Each row is followed by the grade that its hidden value falls in (each part has its own value, ranges and names)
[-155 -144   -9   98 -336    0 -134   -8   87  221 -177  431 -114  269
   42 -183   26  160 -188  -48  110   82   73  -52  236  -93    9 -113
   39  115  166    5  251  205   33   95  -95 -182  212   56  -37  -43
  -70  -71  127  -72  263   37  -60  193   70]  nm
[  79   42  306  223   10   30  -80 -207  -45  -76 -217  165  -30 -208
   22   38  -18  -74  -44   74  -50  -48  183   87   53    6   30   63
   35  -13 -108  182 -174   92   86  166  225  138  -12 -186  102   50
  -73 -221  -72  -21 -144  -97   -1 -136  183]  nm
[ -80  166   14  -13  226 -273 -171 -212  260 -164  187   -2 -139 -147
  116   44   56 -233   73 -220 -128   81   98   15   46  181  171 -190
 -154  228  230  100 -350  108   26   37    5  -25  200   90  -82  165
    3  107  -30  -11  -99  375  -47  -64  -50]  ng
[  87  129   80 -244  186 -183   21 -104  313  -16  205  -22 -153 -110
   74  134   50  122  -96 -214 -135  191  200   58 -167 -238  162    8
 -125  211  217   49 -192   11  239 -432   93   69  177   60   70  240
  116   39 -211  -17   48  335  134  -89   54]  nm
[ 293  150   90  -73  235   -5  136  198  104   39  235   72    5  -45
 -155 -102    0  148 -458   37 -209 -164   -7   18   83  -36 -143  212
 -170  -48  148  -32 -172 -100  -41 -144   68  146 -139  -48   22  258
  263 -131 -179   57 -339 -171   57  -50  131]  dl
[  -2  219   56 -288  206  -37  -33   -3  245 -109  198 -269  -92 -264
    2   79   55 -122  112 -217  -70   -8  189 -125    1  168   34  -91
  -24   47  224  142 -226 -124   61  120    9   95 -173 -146 -125  -39
   21  116  -46   -7 -207  106   33  -94 -199]  Zg
[ -50 -111  102  199 -103  -38 -110 -126  -63 -140 -140  147  -44  -87
    2  -16  -13  -25  -30  106  136  -33  226  -54   26    4  148  106
  -82   78   40   71   35  150   77   52   -8   58   97 -108  175  163
  -52 -136  -36  -69   34   -3  -49  -83   77]  Tq
[ 131   34  -38  -50  124    6  112   86  -62 -152   -3   26  -83   -1
  114 -136 -112   69 -153  150  -72 -188  -86   21 -115    1 -212   21
 -109  -24  -65  -59  -51  -25   16 -279   55  -41  103  -38  -69   -7
   99   -8   71  -29 -162   -9   -5   48  -15]  Tq
[  31   64   79  -70  134   71   34   20  169 -123  166 -357  -95  -29
   52  -36   92  -57  -19    4   44   15   58    0 -159   75 -184  260
   36   12   43   61    1 -100  -52  -33   14   67  -85 -348 -135 -266
   -4  -88  103   37 -120 -202   58  -35 -104]  Zg
[ -44  -41   45  205 -272   68 -123  -80  -61  148 -191  255  106  231
  -29   18  180   75  -75   33   74   39  -68   78  257 -176   27    9
  212    3  -40  140  119   37  -11  178  -29  -62   63   64 -121  -11
 -220  -83  186   78   33 -102  -68   -9   64]  dl
[ -14 -194   45  -53 -231   26  -53  -84  220  144  -85   93  -97  -36
  149  -54 -353   19   -1  232   87   -4  213  136   -6    5 -166 -109
 -254   30   32  -31   95  -66 -115  215  267   76  -22  275  333  -27
   42  -15  -34  144   17    3 -153  -32  -96]  Pn
[ 104  166  206  -16  414   18   13  -82   12  -28  119 -244  -85 -327
 -105  -37  -36 -139  -89  -89   -4  -99  141  -47   33  301  -74   61
    3 -197   95  169 -268 -109   54  302  139  147 -244 -257 -147 -123
  130   -4  -37  -47 -281 -206  113  -51   40]  Sq
[ -93   63  -62 -241  241 -145  -84  -71  204 -149  142  -91 -198 -130
   57   45  -48   -4  160 -210  -55   46  169 -157  -19  125  173 -204
 -146  202  283   66 -223   22  139  -78  -48  -17   68   97  -13  137
   98  197  -34  -19  -76  377  -16  -31 -214]  Zg
[-103  -19  -20  154  -80  -76 -105 -147   34 -100  -31   35  -73  -25
  116   20   71   -2   31  -50  159   52  227   93 -121 -189  158  109
  -44  217   45   30   60   99  134 -210  -70  -22  249  -70  141  197
  -88  -97  -58  -85  162  105   21 -171    4]  Sq
[-166  -14 -121  -37 -391  281  159  152  -70 -168 -331  217  118  283
  117   55  229  254  225   90   80 -187 -105 -209  200 -327   70   11
  116  167 -149   47  161  -63   47 -102 -258  -77  -57   24 -161  -43
 -336  -33  260  134  -54  -18  -63    3 -226]  Zg
[  -7  -83  201   37 -201  -54   41 -142  187  -48 -109  139 -203 -119
  248  -98 -280  -46  118   72   68   77  210  270 -200  -29  -16  -56
 -137   84   15   52   85  -78  -63  115  302   46  158   67  320   63
  -19  -80   85   76   19  -62 -173 -141  -45]  dl
[-146  147  -49   -9  154  163 -249  -86  191  -63  120 -115 -157 -131
   57 -217   69 -171  102 -272  -64  -56  167  -88  134  350 -116  -22
    3  164   98   97 -148  108  -63  228 -225  -61 -142 -305 -166 -195
   -4  -66   42 -124  -81  -34   11   18 -240]  dl
[ 328  -21  320 -428   71  246  477  130   75 -368 -118  149   30 -294
  -23   41   18  257   52   79 -262    6 -145 -251  -97  -23   58   27
  -83 -164 -206  158 -246 -192  116 -325  106  169 -210   15  -27   47
   65   77   74   95 -234  -67  -28  178 -122]  Sq
[ -61  -23  -30 -225  261  150 -287 -230   81 -124   52  -85  -78 -234
  -36    5  -63   85  232 -221 -156   46  174 -117   20  236   26 -140
  -60   94  152   84 -216  107  188  -53  -57   59   13  -16  -42   19
   78   51  -19 -136  -30  263   21   38 -268]  nm
[ -45  213   10 -200  221   41  -31  -11  255 -100  223 -214  -67 -223
  -67   17   33  -41  167 -265  -80  -25  186  -83   41  158   71  -26
 -163  134  312   73 -235 -187   67  134  -33  134 -186  -62   -6  114
   40   43  -48   37 -250   53   19 -159 -271]  nm
[-204 -195   14  298 -138   20  -87 -210   -6  -63  -92  -43  189  -22
  110  163   73   38  -46  192  215 -145  180  142  -18 -161  -75  262
 -159   38   36  -89   97  163  -11   88   25  135  373   21  -24  125
 -127 -242  -47  -97  121  -17  -11  -38  171]  ng
[ 142  106  347   91 -102  133  119 -144  -18   93 -354  343   -2  -60
   24   20  147  157   20 -171 -203   64 -117  261  -35 -258  -95  -43
  195  -87 -115  192  -72  -48  223   -6  267   23  242  -53 -210    0
 -154 -201  138  -93  -21  -66  -64   31  221]  Tq
[ 125  -65   97 -157  286  -10  124  128  -81 -181   28   16 -269   69
   41 -193 -206  283 -201  103  -69 -103    3 -114 -167   70 -125   92
   -5  -41  141  -46   36   34   99 -314  126   -6  101 -252  -34  -72
  263  -49  151  -37 -181  -93   67  101    9]  Zg
[ 202  -35  140  -36  189   69  131  112  -87 -249  -21  -40    7 -245
    6  -93  -76   27 -202  153 -112 -112  -95  -61 -144  171 -267  -10
  -58 -142 -102   -3 -194    3   24 -242  141   -2  128 -149  -62  -11
  140  -13   22 -133 -186 -104  -22  131  -66]  bc
[  29  185  -16  -91  353 -137 -141  -17  128   28  183 -199   38 -156
 -197  201   53 -112  -44  -81 -126 -155  111 -158  270  176   42 -105
 -139   25  301  123 -408  -76   38  329   46  164 -231  132 -122  183
  102  121 -184   96 -423  222  -13 -135  -45]  Zg
[  26   36  211   38 -221  147  120  -11  -62 -100 -295  455  -73   42
  -20 -151  144  219   57 -166  -43   99  -51  -48   55 -151  177  -32
  133   46   11  137   90  -10  223 -131  -27  -69  128 -144  -46   62
 -170 -127  239  -64   72 -109  -32   59   -2]  nm
[-156  163 -126  -33  176  -80 -298 -117   -6 -135   70 -265 -160 -102
  129  -56  -72 -265  212 -102   55 -114  138  -35   20  315  -72 -216
   87   80  134  106 -107   13   -1  226  -29  -86  -18 -191 -171 -200
  -73  125  159  -62 -177  124  -32 -121 -261]  Sq
[   1  -64   41  -35 -254  120  238  108  -79 -195 -145  126  169  157
   26  112  153  246   76  145   87  -40 -140  -57   44 -290  126   98
   76    2  -49   55  119 -171   24 -150  -38   33   53  100  -49  133
 -205    9  261  171  -99 -126  -65  -43 -123]  dl
[  -9   22  228  112 -115  -51  169   24   70  300 -259  353 -116   96
   74  -21   20  227 -280  -97   55   82   47  106   73 -324  -44 -168
  118    9   72   63   17   15  212  -33  250 -114  266   57  -63   -8
  -20  -71   -2  -59  138  -30   86   83  236]  ng
[ 122  -92  -78 -263 -100  243   73   82 -109 -279  -24  110  160  -25
   76  -47  -77  204   -2  255  -89 -191 -118 -132   68   23  -85   10
  -25 -115 -179  -18   38  -50  -86 -243  -90   51  -96   77  -46   13
  -26   56  179   82 -159  -83  -41   97 -236]  nm
[  -6  116   88 -279  446   59   44 -139  133  -78   62 -149 -178 -321
  -17   44 -119   96  168 -244  -81   29  201 -171  -26  152  118 -189
 -129   39  168  114 -365  -99  293  -54   98   94 -144   20  -13   -3
  151  158  -95  -32 -132  193  170  -15 -191]  ng
[ -21   68  -42 -150  275  -74 -184  -72  203  -57  172 -212   20 -283
  -46  149   -2  -82   63 -179 -168  -11  109  -26   14  181  -89 -223
 -168  110  242   40 -379   12   75   34   60   51  131  167  -67  204
  116  135 -169 -102 -176  354  -77  -32 -212]  dl
[  96   81   27 -138  132 -228  -57  -98  156   43  269   23  -19    4
   35  190   70   97 -288   -7   41   70  253    8   97 -258  320  133
   37   78  116  112  -84   56   46 -218  -14  115  -54   88   94  287
   94   60 -228  144  -11  131  193 -193  169]  Dr
[-165  142  -95  168  331 -154  109  150   79  -68   72 -175 -128  141
 -195   43   44   24   16  -27  100 -199   62 -276  181   52  116   42
 -352  259  467  -50 -269 -179  147  197  -24   69 -135   58   16  190
   68   23  -35  179 -418  110   26 -170 -103]  ng
[ -62 -179   14  231   27  105 -415 -350  -38  -69    5  125  -41  -45
   11  -99   99    1   -2  -99   78  202  200   69   57   78  182  152
  152  144 -118  152   10  323   30 -117 -209  -54  142 -136  127   91
  -31 -142  -15 -117  266   -6   32  -52  -52]  Zg
[  99   50  349   17 -129  -29  167  -97  191  -54  -66   40   41 -267
  118  145  -52  -64  -76  138    7  -44  222  163  -59 -123  -10  123
 -110  -73  -25  109  -89 -104  -38  195  333  253  -19  -50  139   86
  -66 -166 -107   88 -143 -157  -26 -149  183]  Pn
[ -92   55  -88 -125  145 -205 -197 -119   93  -56   97    9 -173   33
  147   89   76  -13 -144  -76   49   95  222 -229  107  -53  237 -141
   97  214   64  121 -150  283  170 -289 -158 -134   55  -54  -81  -18
   20  178 -114  -54  123  385  209   31   17]  bc
[ 238    4   55 -150  222   98   55  -26 -108 -222   37  214 -145  -53
   24 -271 -235  176  -93   96 -191 -104  -82   -7  -47  161  -36   35
 -105  -88  -47    6  -68  -34   25 -269   60   38  -62  -39   62   57
  186  -22  158   44 -216 -107    5   51  -64]  nm
[ 107  123  -14  -65  211 -187  -91  -80  251  100  186 -220   64 -132
 -144  312  218  -80 -157  -84  -69  120  131  -49   33 -175   73   22
 -165  150  145  106 -359  -20  197 -172   31  108  -21  190    0  230
   43   97 -368   31  -67  380   86 -116   61]  Tq
[ -89 -155  220  174 -121 -122   53 -103  123 -102 -149  169 -127 -104
  192  -11 -130 -106  -91  180  141   12  196  -32   35   70   56  -50
 -123   62  -25   81  -68  156  -77  201  162   -3  132   20  156    7
  -13  -35   -7   27   29    2  -78   46  107]  nm
[-120 -102   26  319 -199  135 -149 -134 -129  114 -331  363   55  116
   33  -89  105   73   22  -58   58  -23  -84  127  217  -65  -53 -136
  176   21 -114  102   46  130   20  188  -39 -164  264  110 -137   21
 -178 -102  178  -77  114  -48 -137   62    2]  Dr
[ 174  119   98  -79  272 -162 -235 -192  125   69  187   26   35 -150
 -162  196  137  -45 -297  -53 -159   94  176 -117  234    4  191   18
  -14   21  103  187 -355  160  144  -66   22  143 -146   41  -25  179
   98   37 -308   24 -107  257  167  -50  197]  Pn
[-187 -207   21  148 -194   64  -54 -190   81   26 -138   76 -123  -16
  340  -92 -237    9   44  143  253   -6  252  191  -79  -59  -72  -21
  -45   94 -144   -3  153  105  -96   77   90  -66  182   71  204  -85
  -45  -57   57    4  213  -81  -23  -34  -58]  bc
[  40  130  148   73  289 -222  386  252  158 -183  170 -107 -163   56
   37   -7   17   78 -235   38   15 -158  -12  -28  -98  -76   -7  194
 -198  109  282  -50 -180 -167  -42  -67  146   64  107  -97  -29  208
  179  -56   11  145 -380 -124   11 -112   89]  Dr
[ -59 -162  182  -47  -80   76   44 -111   52 -214 -100   30  -46 -202
  139   52  -15  138   48   24  105   34  262  -23 -178  -90   88  134
   -8   40   -8   51   73  124  108 -164   37   90  216 -175  100   80
  -13 -123  -20 -137  149  -21   18    0    0]  Zg
[  10 -139  -21  -12  264  101   82   21 -139 -124   11 -136 -124    3
   60 -162 -212  194 -123  174   98 -179   26  -50 -146  110 -221  143
 -100 -100   30  -96   51    8   55 -166   56    7   87 -139  -54 -130
  192  -39  126  -72  -88 -158   91  107  -37]  dl
[  17  112   31   50  286 -119  149   82  -31  -82   90 -392  -57   28
   -6  107  -48  -70  -93  215  147 -205   28  -73  -34   33 -125  141
  -78  -67  125   31 -133 -213   13  142  179  112 -167 -123 -114 -144
   36   46   66  169 -387 -128   94 -136   22]  dl
[  55  -13 -118  -42  -77   83  253  142  -25 -209  -76   37  133  102
   58   50   92  123  -35  243   33 -147 -186 -141   22 -193  -40   44
 -178   53 -140  -58  -70 -139   34 -330  -80  -16    3  188  -47   57
 -106   71   80  147 -123   41   -1   40 -141]  ng
[ 147   -5  380  -76   11   47  176  -95  120  -28 -129  163 -125 -265
   82   35 -127  107  -80   33  -27   22  269   53  -64 -110   97   76
  -10  -63  -68  171  -95  -33   90   43  277  189 -102 -102  201   79
   72 -126 -123   40  -72 -142   46  -92  159]  Zg
[ -76  -96  194  137  -94 -113   57  -32    7 -114 -119  137  -56   55
  152  108  -55   67 -157  233  129  -92  207  -63  103 -126  135   91
   31   69   20   84    0  141  -44  108  133   75   57  -78  102   83
  -31  -96   10  109 -113  -58   21  -80  176]  bc
[ -17  245   81 -266  315   24   24  -63  162 -122   73 -255 -149 -127
  -24  120   33  -36  183 -117  -66  -40  161 -277  109  123  132  -59
  -23   74  160  187 -305 -154  181  125   46  145 -406 -168 -129 -204
  -29  112   11  156 -323  106  169 -104 -158]  ng
[  81  -87  -34  -83  151  -14  198  136  -94 -276   16  130 -137  -11
  141 -200 -175  145 -139  150   19 -127  -75 -119  -83   78   -9  -53
  -95   -2  -67  -46  -49   13  -23 -341  -37 -117  113   37   40   93
  170  116  130    8 -100  -32   -9   98 -135]  Zg
[ -99  -78   -6  295 -146  201  -57  -77 -207   78 -320  283  113  304
  -59   19  137  245   68   49   61  -60 -141   41  280 -226   54   13
  179   68  -87  104   40  -10   80  107  -44  -61   50  140  -83   64
 -210 -107  241  134  -80 -112  -48  -56  -35]  bc
[   5  -34 -132 -159 -103   56  401  225   -4 -279 -113   24   28  204
  151   88   35  211   58  285  103 -116 -172 -264   -5 -286   91  -12
 -150  134 -155  -31  -44 -199   61 -424  -93  -64  -92  236   15   18
 -114  201  154  276 -146   93   32   27 -235]  nm
[ -55 -129  116   89  -70  104 -236 -347    7 -115  -53   60 -133   25
  228  -50  -22  -42   87   82  145  165  231   57   37   17  210  157
  259   79 -286  244   81  205  -77    6  -72   -6 -121 -202  124 -196
 -125  -73  136  111  155 -137   88  -99  -27]  Sq
[  53  192  -86   36  310 -220 -275 -294  157  101  212 -108  -76 -129
 -101   94  113 -212   18 -244  -41  140  127   95   67   39  198  -63
 -123  136  157  162 -314  -16  167    5  -38   27  -23  194  -11  201
   24  126 -192   24  -26  342   48 -187   15]  Zg
[  57 -188   53  -35  -14  233  127  -33  -36 -377 -105  141  104 -109
  123  -90    3  102   89  146 -121  -46 -223  -58  -40  142 -114   -4
  -87  -37 -252   12 -134   58  -96 -223  -65  -38  179   98  -92   15
  -27   15  225  -13  -56  -35 -140  221 -220]  nm
[ 202 -109  -35 -258  -91  215   23   75   40 -247  128   45  146 -154
   57 -113  -22  100  -91  133 -130  -14 -108  -13  -64   91 -157   43
  -39  -93 -182   -9    6  -25 -150 -339 -104   10   17   46   17   71
   49   44   87  -18  -27 -100  -92  120 -275]  dl
[-203 -204   68  264 -190    8  -63 -108  -13 -235 -207   96  -28  -31
  180    1  -79  -58  111  204  176  -90  169  -23   14   51   34   24
 -108  155  -37   19   21  163  -79  154   22   -4  205  -22  162   75
 -118 -111   86   -2   -2   -5 -146  -48  -69]  bc
[  65  -58   42  -95  -60  285  260   19 -129 -292 -172  -17  233 -153
  203   97   20  159  107  202  -17 -165 -176   40  -93 -131 -166  -19
   65 -136 -375   26  -98 -128  -15 -272   53   17  102   91 -146  -33
 -139   47  178   28 -108 -129   -3   58 -208]  nm
[ 113 -105  168  -81   13  -43   91  -45  269  233  -92  219 -276   89
  100  -22 -310  127 -114  157  -12   93  179   22  131 -112   58 -121
 -122  105  -50  140 -130  -79  -50  142  292   48 -292  325  369   -1
  164   69 -120  358 -121   36  -32  -77   16]  Dr
